Below are the code and all the weights of a small trained network. Each question names an input and a target symbol and asks about switching units off, where a switched-off unit gives its printed mean instead of its output.

import numpy as np


def w(rows, s, z=0):
    codes = np.array(rows[::2]) - 128.0
    scale = np.full(codes.shape[1], s)
    scale[-1] = z or s
    return codes * scale


def f(y):
    return y / 2 * (1 + np.tanh(0.7978845608 * (y + 0.044715 * y**3)))


def softmax(a):
    e = np.exp(a - a.max(-1, keepdims=True))
    return e / e.sum(-1, keepdims=True)


def log_softmax(a):
    a = a - a.max(-1, keepdims=True)
    return a - np.log(np.exp(a).sum(-1, keepdims=True))


def net(x, mask):
    ids = ['αβγδεζθμξπτφψ'.index(c) for c in x.split()]
    T = len(ids)
    res = E[ids] + P[:T]
    r = res
    for j in range(3):
        rows = slice(2 * j, 2 * j + 2)
        q, k, v = (r @ M[0][rows].T for M in (Q, K, V))
        z = softmax(np.where(np.tri(T) > 0, q @ k.T / 2**0.5, -1e9)) @ v
        o = O[0][rows]
        res = res + np.where(mask[j], z, o[:, -1]) @ o[:, :-1]
    y = f(res @ A[0][:, :-1].T + A[0][:, -1])
    res = res + np.where(mask[3:7], y, B[0][:, -1]) @ B[0][:, :-1]
    return log_softmax(res[-1] @ U[:, :-1].T + U[:, -1])


Q, K, V, O, A, B = {}, {}, {}, {}, {}, {}
E = w([
[254,137,91],'α',
[139,187,215],'β',
[111,120,123],'γ',
[46,62,128],'δ',
[84,95,122],'ε',
[101,99,124],'ζ',
[124,178,221],'θ',
[135,111,133],'μ',
[226,59,191],'ξ',
[108,113,124],'π',
[91,104,32],'τ',
[142,189,224],'φ',
[92,98,121],'ψ',
],0.016)
P = w([
[187,254,21],'0',
[90,44,124],'1',
[92,60,143],'2',
[108,53,149],'3',
[97,55,152],'4',
[97,59,167],'5',
[104,51,160],'6',
],0.0057)
Q[0] = w([
[159,127,159],'H1',
[88,141,129],'H1',
[80,166,38],'H2',
[141,113,110],'H2',
[232,166,181],'H3',
[155,4,212],'H3',
],0.011)
K[0] = w([
[128,132,77],'H1',
[67,152,145],'H1',
[87,139,110],'H2',
[119,107,120],'H2',
[184,14,254],'H3',
[203,205,151],'H3',
],0.01)
V[0] = w([
[129,181,119],'H1',
[58,83,81],'H1',
[143,50,213],'H2',
[63,102,45],'H2',
[245,255,141],'H3',
[151,101,25],'H3',
],0.0078)
O[0] = w([
[175,122,118,114],'H1',
[75,154,130,113],'H1',
[94,55,113,165],'H2',
[130,197,75,100],'H2',
[174,115,254,255],'H3',
[101,197,123,147],'H3',
],0.0079,0.0045)
A[0] = w([
[1,51,94,224],'N1',
[164,77,251,1],'N2',
[151,101,211,75],'N3',
[183,109,105,147],'N4',
],0.0075,0.0046)
B[0] = w([
[254,218,69,232],'N1',
[24,90,58,254],'N2',
[66,67,112,215],'N3',
[181,146,131,153],'N4',
],0.0072,0.0065)
U = w([
[41,163,236,227],'α',
[74,117,137,52],'β',
[119,195,151,211],'γ',
[90,128,2,79],'δ',
[104,157,88,143],'ε',
[118,151,99,101],'ζ',
[116,110,110,38],'θ',
[242,128,155,234],'μ',
[128,121,91,65],'ξ',
[119,164,126,80],'π',
[103,169,113,78],'τ',
[117,39,64,5],'φ',
[106,162,95,134],'ψ',
],0.0092,0.0032)

Each question gives the input, a string of symbols that net reads in full, and the target symbol t.
The units are the heads (2 rows each of Q, K, V and O) and the neurons (one row each of A and B). Each row of codes is followed by its name. A weight is (code - 128) times the scale printed after its matrix; where a second scale follows, it is the last column's (O, A, B and U).
mask holds one flag per unit, heads first, then neurons. A switched-off unit (its flag False) gives its mean, the last column of its rows in O or B, instead of its output. The means were averaged over made-up inputs and are rounded, as every weight is.
A unit's drop is (log p(t) with every unit on - log p(t) with that unit switched off) / (log p(t) with every unit on - log p(t) with every unit switched off).
The circuit of an input: a set's keep is (log p(t) with only the set's units on - log p(t) with every unit switched off) / (log p(t) with every unit on - log p(t) with every unit switched off). Starting from all 7 units, units are removed one at a time, each time the one whose removal leaves the highest keep (on an exact tie, the one counted first), for as long as the keep stays at least 0.8.
units of the circuit, in order: the units of the circuit, biggest drop first
top k neurons: the k neurons with the biggest drops, biggest first
heads that matter: for each layer, one digit per head in row order, 1 if its drop is at least 0.15 and else 0, layers parted by /
drop when u is switched off: that unit's drop, to one decimal
input α ζ β α ξ ξ, target φ: heads that matter => 010
input φ ψ θ μ, target φ: top neuron => (N2)
input α ζ ζ, target α: heads that matter => 001
input φ ξ π, target φ: units of the circuit, in order => (H3, N2, H2, N3)
input α γ α τ μ μ γ, target α: units of the circuit, in order => (H3, N1)
input α ξ δ, target α: heads that matter => 001
input α π φ ξ, target φ: units of the circuit, in order => (N2, H2, N3)
input α α π ε τ π, target α: heads that matter => 001
input α ε ζ μ ψ, target α: drop when N2 is switched off => 0.0
input α β π α ε, target α: drop when H3 is switched off => 1.4
input α θ μ ψ, target α: drop when H2 is switched off => 0.0
input α μ μ, target α: drop when H1 is switched off => 0.0
